Below are the code and all the weights of a small trained network. Each question names an input and a class and asks about switching units off, where a switched-off unit gives its printed mean instead of its output.

import numpy as np


def w(rows, s, z=0):
    codes = np.array(rows[::2]) - 128.0
    scale = np.full(codes.shape[1], s)
    scale[-1] = z or s
    return codes * scale


def norm(h):
    return h / np.sqrt((h * h).mean(-1, keepdims=True) + 1e-5)


def f(y):
    return np.maximum(y, 0)


def log_softmax(a):
    a = a - a.max(-1, keepdims=True)
    return a - np.log(np.exp(a).sum(-1, keepdims=True))


def net(x, mask):
    res = np.array(x, float).reshape(1, 2) / 4 @ E
    u = 0
    for l in range(4):
        y = f(norm(res) @ A[l][:, :-1].T + A[l][:, -1])
        res = res + np.where(mask[u : u + 9], y, B[l][:, -1]) @ B[l][:, :-1]
        u += 9
    return log_softmax(norm(res)[-1] @ U[:, :-1].T + U[:, -1])


A, B = {}, {}
E = w([
[142,149,170,198,185,162,43],'x0',
[17,138,156,70,147,1,93],'x1',
],0.0019)
A[0] = w([
[122,151,93,140,70,237,101,116],'L0N0',
[148,121,172,165,150,110,104,15],'L0N1',
[149,103,135,106,85,111,126,15],'L0N2',
[115,159,95,134,132,96,142,174],'L0N3',
[127,137,80,120,105,53,100,174],'L0N4',
[139,112,104,164,162,132,71,212],'L0N5',
[51,148,159,75,180,168,86,123],'L0N6',
[171,27,93,47,3,147,99,139],'L0N7',
[127,86,164,98,132,73,146,254],'L0N8',
],0.0027,0.00098)
B[0] = w([
[127,183,237,189,72,168,192,224],'L0N0',
[191,179,71,131,116,93,112,160],'L0N1',
[110,212,99,188,107,144,168,139],'L0N2',
[158,157,131,168,158,166,177,178],'L0N3',
[170,146,170,147,134,181,160,217],'L0N4',
[185,103,122,34,44,43,147,212],'L0N5',
[131,26,251,86,71,235,178,210],'L0N6',
[140,181,68,159,208,79,56,249],'L0N7',
[224,179,174,242,77,130,181,240],'L0N8',
],0.0019)
A[1] = w([
[145,239,143,173,133,134,73,37],'L1N0',
[186,171,134,178,161,188,169,163],'L1N1',
[13,130,96,102,147,79,134,119],'L1N2',
[104,122,78,148,182,149,178,125],'L1N3',
[11,218,101,59,172,146,121,20],'L1N4',
[134,111,195,104,58,133,219,142],'L1N5',
[43,147,108,125,99,88,110,54],'L1N6',
[120,53,5,27,99,118,178,3],'L1N7',
[174,54,101,104,195,195,83,74],'L1N8',
],0.0026,0.0006)
B[1] = w([
[113,125,97,69,138,144,122,187],'L1N0',
[50,78,128,47,135,82,114,251],'L1N1',
[105,84,122,160,86,202,169,190],'L1N2',
[51,106,127,151,145,154,77,151],'L1N3',
[116,100,148,176,89,152,141,155],'L1N4',
[169,173,80,123,91,111,85,237],'L1N5',
[103,112,117,83,167,188,162,170],'L1N6',
[52,245,2,172,71,143,97,187],'L1N7',
[109,94,136,107,188,100,203,158],'L1N8',
],0.0029,0.0023)
A[2] = w([
[74,65,126,79,92,140,160,119],'L2N0',
[212,177,135,174,112,99,122,2],'L2N1',
[11,169,166,110,115,91,114,122],'L2N2',
[188,75,122,175,151,149,209,169],'L2N3',
[105,190,61,176,95,108,174,15],'L2N4',
[166,97,171,115,109,132,52,90],'L2N5',
[80,121,49,99,254,120,121,90],'L2N6',
[146,33,167,167,191,144,68,38],'L2N7',
[177,118,56,248,120,178,177,146],'L2N8',
],0.0026,0.00072)
B[2] = w([
[205,113,170,155,70,114,51,190],'L2N0',
[203,133,93,15,123,103,152,143],'L2N1',
[216,62,139,153,115,207,198,251],'L2N2',
[72,128,211,48,126,7,168,189],'L2N3',
[100,197,117,200,173,152,80,227],'L2N4',
[146,224,41,128,129,147,144,205],'L2N5',
[253,229,201,90,100,97,90,141],'L2N6',
[43,145,14,118,176,96,60,204],'L2N7',
[10,68,143,96,158,81,166,236],'L2N8',
],0.0022,0.0019)
A[3] = w([
[118,83,88,132,83,169,122,215],'L3N0',
[126,158,108,65,66,76,179,97],'L3N1',
[157,113,86,96,179,172,213,138],'L3N2',
[221,172,116,142,118,86,112,12],'L3N3',
[141,118,151,125,198,120,66,97],'L3N4',
[103,35,181,120,98,129,198,209],'L3N5',
[93,153,123,137,188,123,54,16],'L3N6',
[132,146,155,150,251,140,40,93],'L3N7',
[119,32,253,150,112,64,174,2],'L3N8',
],0.0033,0.00068)
B[3] = w([
[143,139,164,121,140,76,85,185],'L3N0',
[145,143,135,128,140,140,80,251],'L3N1',
[109,106,205,172,149,85,126,185],'L3N2',
[140,43,162,70,138,159,78,160],'L3N3',
[102,168,55,132,57,102,131,186],'L3N4',
[134,77,126,177,252,180,133,247],'L3N5',
[114,133,76,147,102,115,172,189],'L3N6',
[112,193,75,121,58,90,164,226],'L3N7',
[126,71,180,181,213,159,193,229],'L3N8',
],0.0037,0.0026)
U = w([
[83,238,29,152,36,80,153,180],'0',
[117,18,227,190,243,169,198,165],'1',
[254,106,199,3,93,158,2,5],'2',
],0.008,0.002)

Each question gives the input, the list of numbers given to net, and the class t.
The units are the neurons (one row each of A and B). Each row of codes is followed by its name. A weight is (code - 128) times the scale printed after its matrix; where a second scale follows, it is the last column's (A, B and U).
mask holds one flag per neuron, layer by layer. A switched-off neuron (its flag False) gives its mean, the last column of its row in B, instead of its output. The means were averaged over made-up inputs and are rounded, as every weight is.
A unit's drop is (log p(t) with every unit on - log p(t) with that unit switched off) / (log p(t) with every unit on - log p(t) with every unit switched off).
unit that matters most: the unit with the biggest drop
top k neurons: the k neurons with the biggest drops, biggest first
k most important neurons of layer l: the k neurons of layer l with the biggest drops, biggest first
drop of u: that unit's drop, to one decimal
input [-5,6], class 1: unit that matters most	L2N2
input [1,-3], class 2: top 2 neurons	[L1N1, L0N0]
input [4,-4], class 0: 3 most important neurons of layer 1	[L1N1, L1N2, L1N7]
input [-3,2], class 2: top 2 neurons	[L0N8, L0N4]
input [-2,-3], class 2: top 4 neurons	[L1N1, L0N8, L0N6, L0N7]
input [1,3], class 2: top 3 neurons	[L1N5, L1N1, L0N6]
input [-3,-2], class 2: top 2 neurons	[L1N1, L0N7]
input [6,-6], class 0: top 4 neurons	[L2N7, L2N2, L1N2, L0N6]
input [-7,8], class 1: 3 most important neurons of layer 1	[L1N2, L1N4, L1N6]
input [-1,-3], class 2: top 3 neurons	[L1N1, L0N8, L0N6]
input [-4,5], class 1: top 3 neurons	[L0N5, L2N5, L2N2]
input [2,-3], class 2: top 2 neurons	[L1N1, L1N2]
input [-3,0], class 2: top 2 neurons	[L0N7, L2N6]
input [4,2], class 0: unit that matters most	L0N0
input [0,1], class 2: drop of L1N5	0.8
input [4,-1], class 0: drop of L0N8	0.1
input [-6,8], class 1: drop of L2N2	0.1
